Here is a tiny trained network, its code and every weight. The questions are about switching its units off for an input and a target symbol, where a switched-off unit gives its printed mean instead of its output.

import numpy as np


def w(rows, s, z=0):
    codes = np.array(rows[::2]) - 128.0
    scale = np.full(codes.shape[1], s)
    scale[-1] = z or s
    return codes * scale


def norm(h):
    return h / np.sqrt((h * h).mean(-1, keepdims=True) + 1e-5)


def f(y):
    return np.maximum(y, 0)


def softmax(a):
    e = np.exp(a - a.max(-1, keepdims=True))
    return e / e.sum(-1, keepdims=True)


def log_softmax(a):
    a = a - a.max(-1, keepdims=True)
    return a - np.log(np.exp(a).sum(-1, keepdims=True))


def net(x, mask):
    ids = ['ΓΠΨαδεζηθλμξστφω'.index(c) for c in x.split()]
    T = len(ids)
    res = E[ids] + P[:T]
    q, k, v = (norm(res) @ M[0].T for M in (Q, K, V))
    z = softmax(np.where(np.tri(T) > 0, q @ k.T / 4**0.5, -1e9)) @ v
    res = res + np.where(mask[0], z, O[0][:, -1]) @ O[0][:, :-1]
    y = f(norm(res) @ A[0][:, :-1].T + A[0][:, -1])
    res = res + np.where(mask[1:17], y, B[0][:, -1]) @ B[0][:, :-1]
    return log_softmax(norm(res)[-1] @ U[:, :-1].T + U[:, -1])


Q, K, V, O, A, B = {}, {}, {}, {}, {}, {}
E = w([
[128,111,109],'Γ',
[154,117,124],'Π',
[138,95,76],'Ψ',
[124,115,106],'α',
[179,71,176],'δ',
[124,113,104],'ε',
[202,181,99],'ζ',
[132,123,127],'η',
[233,166,172],'θ',
[123,120,116],'λ',
[151,129,133],'μ',
[107,105,135],'ξ',
[120,115,104],'σ',
[119,117,104],'τ',
[97,146,2],'φ',
[118,113,103],'ω',
],0.013)
P = w([
[44,146,116],'0',
[225,5,110],'1',
[132,186,199],'2',
[11,111,131],'3',
[190,46,112],'4',
[126,194,199],'5',
[14,109,136],'6',
[172,67,119],'7',
[122,192,197],'8',
[18,110,134],'9',
[173,82,105],'10',
[121,193,202],'11',
],0.011)
Q[0] = w([
[221,190,223],'H0',
[233,175,254],'H0',
[101,137,145],'H0',
[83,211,13],'H0',
],0.0055)
K[0] = w([
[246,60,192],'H0',
[137,242,27],'H0',
[182,19,130],'H0',
[130,255,189],'H0',
],0.0075)
V[0] = w([
[206,113,117],'H0',
[116,76,114],'H0',
[166,143,196],'H0',
[184,248,2],'H0',
],0.0076)
O[0] = w([
[91,178,65,154],'H0',
[180,127,77,117],'H0',
[2,117,139,108],'H0',
[83,153,64,245],'H0',
],0.0065,0.0012)
A[0] = w([
[154,76,70,151],'N0',
[158,46,55,116],'N1',
[38,45,40,179],'N2',
[177,120,59,215],'N3',
[169,5,89,158],'N4',
[147,197,136,195],'N5',
[103,101,161,241],'N6',
[172,207,125,104],'N7',
[87,151,104,100],'N8',
[49,106,132,136],'N9',
[187,124,130,204],'N10',
[119,179,122,103],'N11',
[109,89,54,254],'N12',
[129,131,132,109],'N13',
[98,186,37,170],'N14',
[200,81,174,146],'N15',
],0.014,0.0071)
B[0] = w([
[101,117,168,198],'N0',
[73,127,185,209],'N1',
[155,55,112,225],'N2',
[99,107,161,227],'N3',
[81,160,47,255],'N4',
[158,125,100,223],'N5',
[168,198,185,222],'N6',
[124,115,92,190],'N7',
[170,106,103,153],'N8',
[173,179,115,184],'N9',
[86,147,162,212],'N10',
[119,97,99,167],'N11',
[255,150,123,239],'N12',
[132,129,168,128],'N13',
[66,140,161,211],'N14',
[135,59,90,208],'N15',
],0.012,0.0085)
U = w([
[94,34,87,205],'Γ',
[52,102,137,249],'Π',
[45,143,216,201],'Ψ',
[124,122,139,1],'α',
[128,109,196,46],'δ',
[131,121,141,42],'ε',
[167,127,1,64],'ζ',
[134,179,181,120],'η',
[74,216,81,238],'θ',
[163,138,94,78],'λ',
[173,146,211,228],'μ',
[161,148,150,132],'ξ',
[154,114,125,34],'σ',
[169,107,128,47],'τ',
[172,88,89,29],'φ',
[154,118,131,39],'ω',
],0.019,0.0043)

Each question gives the input, a string of symbols that net reads in full, and the target symbol t.
The units are the heads (4 rows each of Q, K, V and O) and the neurons (one row each of A and B). Each row of codes is followed by its name. A weight is (code - 128) times the scale printed after its matrix; where a second scale follows, it is the last column's (O, A, B and U).
mask holds one flag per unit, heads first, then neurons. A switched-off unit (its flag False) gives its mean, the last column of its rows in O or B, instead of its output. The means were averaged over made-up inputs and are rounded, as every weight is.
A unit's drop is (log p(t) with every unit on - log p(t) with that unit switched off) / (log p(t) with every unit on - log p(t) with every unit switched off).
The circuit of an input: a set's keep is (log p(t) with only the set's units on - log p(t) with every unit switched off) / (log p(t) with every unit on - log p(t) with every unit switched off). Starting from the 12 units with the biggest drops (on a tie, the unit counted first), units are removed one at a time, each time the one whose removal leaves the highest keep (on an exact tie, the one counted first), for as long as the keep stays at least 0.8.
units of the circuit, in order: the units of the circuit, biggest drop first
most important unit: the unit with the biggest drop
k most important neurons: the k neurons with the biggest drops, biggest first
drop of u: that unit's drop, to one decimal
input μ τ μ τ ζ Π δ Π η ζ Γ, target Γ: most important unit => N4
input ζ θ τ μ ζ Γ, target θ: units of the circuit, in order => [N12 N1]
input μ σ ζ ξ φ μ μ Π δ η, target μ: units of the circuit, in order => [N6 H0]
input ξ Π λ μ μ, target Π: units of the circuit, in order => [N1 N4 N0]
input ζ τ φ ζ τ δ δ θ, target Γ: units of the circuit, in order => [N15 N12]
input λ ζ ζ τ η Γ, target θ: 4 most important neurons => [N12 N2 N15 N14]
input Π ζ ω, target θ: 3 most important neurons => [N12 N2 N14]
input Γ τ Π ζ ζ, target Π: 2 most important neurons => [N3 N6]
input δ λ φ λ μ, target Γ: 3 most important neurons => [N15 N4 N14]
input μ ζ ζ Ψ λ ζ Π ζ ε θ, target θ: 3 most important neurons => [N2 N12 N15]
input μ θ ξ ζ ζ δ θ ε, target Γ: 4 most important neurons => [N4 N1 N2 N12]
input ζ λ λ ζ δ τ λ Π, target Γ: 2 most important neurons => [N15 N4]
input Γ μ ζ ζ ζ ζ ζ δ, target Γ: 4 most important neurons => [N15 N4 N14 N12]
input ζ ζ Π, target θ: most important unit => H0
input θ μ μ Ψ η, target Γ: 3 most important neurons => [N15 N4 N14]
input μ ζ α, target θ: 4 most important neurons => [N12 N2 N14 N15]
input φ λ η θ ζ ζ ζ ε Π Π α, target Γ: 4 most important neurons => [N4 N2 N12 N1]
input ζ ζ Π ζ ζ τ ζ μ, target Γ: 2 most important neurons => [N2 N4]
input Π μ φ μ ζ, target Γ: 3 most important neurons => [N6 N15 N3]
input ζ θ λ μ α μ θ η φ ξ ζ φ, target ζ: units of the circuit, in order => [N10]
input ζ Π ζ Π δ μ μ μ ζ ζ λ, target Γ: 3 most important neurons => [N4 N2 N12]
input φ ζ α ζ δ ζ θ Π, target Γ: 4 most important neurons => [N4 N15 N12 N14]
input Γ ζ λ μ δ τ Ψ ζ μ μ φ, target Γ: drop of N8 => 0.0
input ζ ξ ζ μ δ ξ ξ ζ μ η, target μ: drop of N4 => 0.1
input ζ ζ ε, target θ: drop of H0 => 0.5
input ζ ζ ω, target θ: drop of N15 => 0.7
input α Π ζ μ ζ ω Π ζ ζ μ, target μ: most important unit => N6
